Here is a tiny trained network, its code and every weight. The questions are about switching its units off for an input and a class, where a switched-off unit gives its printed mean instead of its output.

import numpy as np


def w(rows, s, z=0):
    codes = np.array(rows[::2]) - 128.0
    scale = np.full(codes.shape[1], s)
    scale[-1] = z or s
    return codes * scale


def norm(h):
    return h / np.sqrt((h * h).mean(-1, keepdims=True) + 1e-5)


def f(y):
    return y / 2 * (1 + np.tanh(0.7978845608 * (y + 0.044715 * y**3)))


def log_softmax(a):
    a = a - a.max(-1, keepdims=True)
    return a - np.log(np.exp(a).sum(-1, keepdims=True))


def net(x, mask):
    res = np.array(x, float).reshape(1, 7) / 4 @ E
    u = 0
    for l in range(2):
        y = f(norm(res) @ A[l][:, :-1].T + A[l][:, -1])
        res = res + np.where(mask[u : u + 3], y, B[l][:, -1]) @ B[l][:, :-1]
        u += 3
    return log_softmax(norm(res)[-1] @ U[:, :-1].T + U[:, -1])


A, B = {}, {}
E = w([
[190,180,107,57,93,72,96,113,234,173,69,123],'x0',
[75,94,24,136,192,73,245,120,4,192,86,124],'x1',
[175,150,131,140,59,174,111,89,92,110,123,38],'x2',
[99,91,126,183,61,183,194,139,95,118,94,69],'x3',
[96,137,119,114,72,65,224,99,125,65,75,137],'x4',
[145,167,124,88,136,84,101,102,82,102,131,155],'x5',
[173,234,217,91,126,169,74,161,94,123,64,58],'x6',
],0.011)
A[0] = w([
[128,142,135,29,105,96,1,220,165,172,173,128,82],'L0N0',
[197,158,136,64,137,171,123,125,102,121,93,188,2],'L0N1',
[121,106,179,212,149,192,173,88,97,35,153,181,28],'L0N2',
],0.0076,0.0061)
B[0] = w([
[198,129,164,142,190,116,99,119,201,114,156,161,253],'L0N0',
[105,129,138,165,248,206,132,189,142,32,162,57,126],'L0N1',
[71,109,142,141,66,132,69,176,103,110,170,129,191],'L0N2',
],0.016,0.0046)
A[1] = w([
[141,112,199,30,34,33,182,118,157,80,36,53,2],'L1N0',
[88,98,211,155,126,226,190,87,87,73,146,174,54],'L1N1',
[182,142,124,14,139,32,16,254,89,85,98,35,79],'L1N2',
],0.0071,0.0067)
B[1] = w([
[72,158,98,86,138,85,202,135,207,74,2,109,226],'L1N0',
[92,107,125,139,123,63,84,227,102,81,145,41,195],'L1N1',
[130,212,125,125,163,247,186,58,96,71,63,213,255],'L1N2',
],0.014,0.0029)
U = w([
[120,74,141,174,112,182,116,161,80,205,82,45,104],'0',
[108,155,103,81,62,73,199,99,194,63,44,92,122],'1',
[83,25,43,108,178,36,187,81,67,216,158,201,215],'2',
[198,217,185,79,214,225,109,59,59,75,78,166,22],'3',
[206,138,222,99,197,93,41,127,250,166,210,206,240],'4',
[28,51,187,205,80,110,104,208,55,39,203,111,203],'5',
[163,48,167,160,44,180,65,39,175,108,216,99,2],'6',
],0.015,0.0067)

Each question gives the input, the list of numbers given to net, and the class t.
The units are the neurons (one row each of A and B). Each row of codes is followed by its name. A weight is (code - 128) times the scale printed after its matrix; where a second scale follows, it is the last column's (A, B and U).
mask holds one flag per neuron, layer by layer. A switched-off neuron (its flag False) gives its mean, the last column of its row in B, instead of its output. The means were averaged over made-up inputs and are rounded, as every weight is.
A unit's drop is (log p(t) with every unit on - log p(t) with that unit switched off) / (log p(t) with every unit on - log p(t) with every unit switched off).
The circuit of an input: a set's keep is (log p(t) with only the set's units on - log p(t) with every unit switched off) / (log p(t) with every unit on - log p(t) with every unit switched off). Starting from all 6 units, units are removed one at a time, each time the one whose removal leaves the highest keep (on an exact tie, the one counted first), for as long as the keep stays at least 0.8.
circuit, biggest first: the units of the circuit, biggest drop first
k most important neurons: the k neurons with the biggest drops, biggest first
drop of u: that unit's drop, to one decimal
input [-7,6,0,6,6,5,-3], class 5: circuit, biggest first => (L1N1)
input [5,2,-4,1,-1,-6,0], class 2: 3 most important neurons => (L0N0 L0N1 L0N2)
input [3,1,7,3,1,-6,-8], class 2: 3 most important neurons => (L0N0 L0N2 L1N0)
input [-6,-6,6,-2,-7,-3,-8], class 5: circuit, biggest first => (L0N2 L1N1)
input [8,3,5,7,-5,-1,4], class 3: 2 most important neurons => (L1N2 L1N1)
input [1,3,-3,2,-8,-6,6], class 4: 2 most important neurons => (L0N0 L0N2)
input [7,1,8,-7,2,2,-1], class 3: 2 most important neurons => (L1N2 L0N1)
input [6,1,-3,-4,6,4,8], class 3: drop of L1N2 => 0.7
input [8,-7,1,8,0,5,8], class 3: drop of L1N2 => 1.2
input [5,-5,-5,5,2,4,8], class 3: drop of L1N2 => 1.8
input [0,-1,8,1,3,1,3], class 1: drop of L1N0 => 1.3
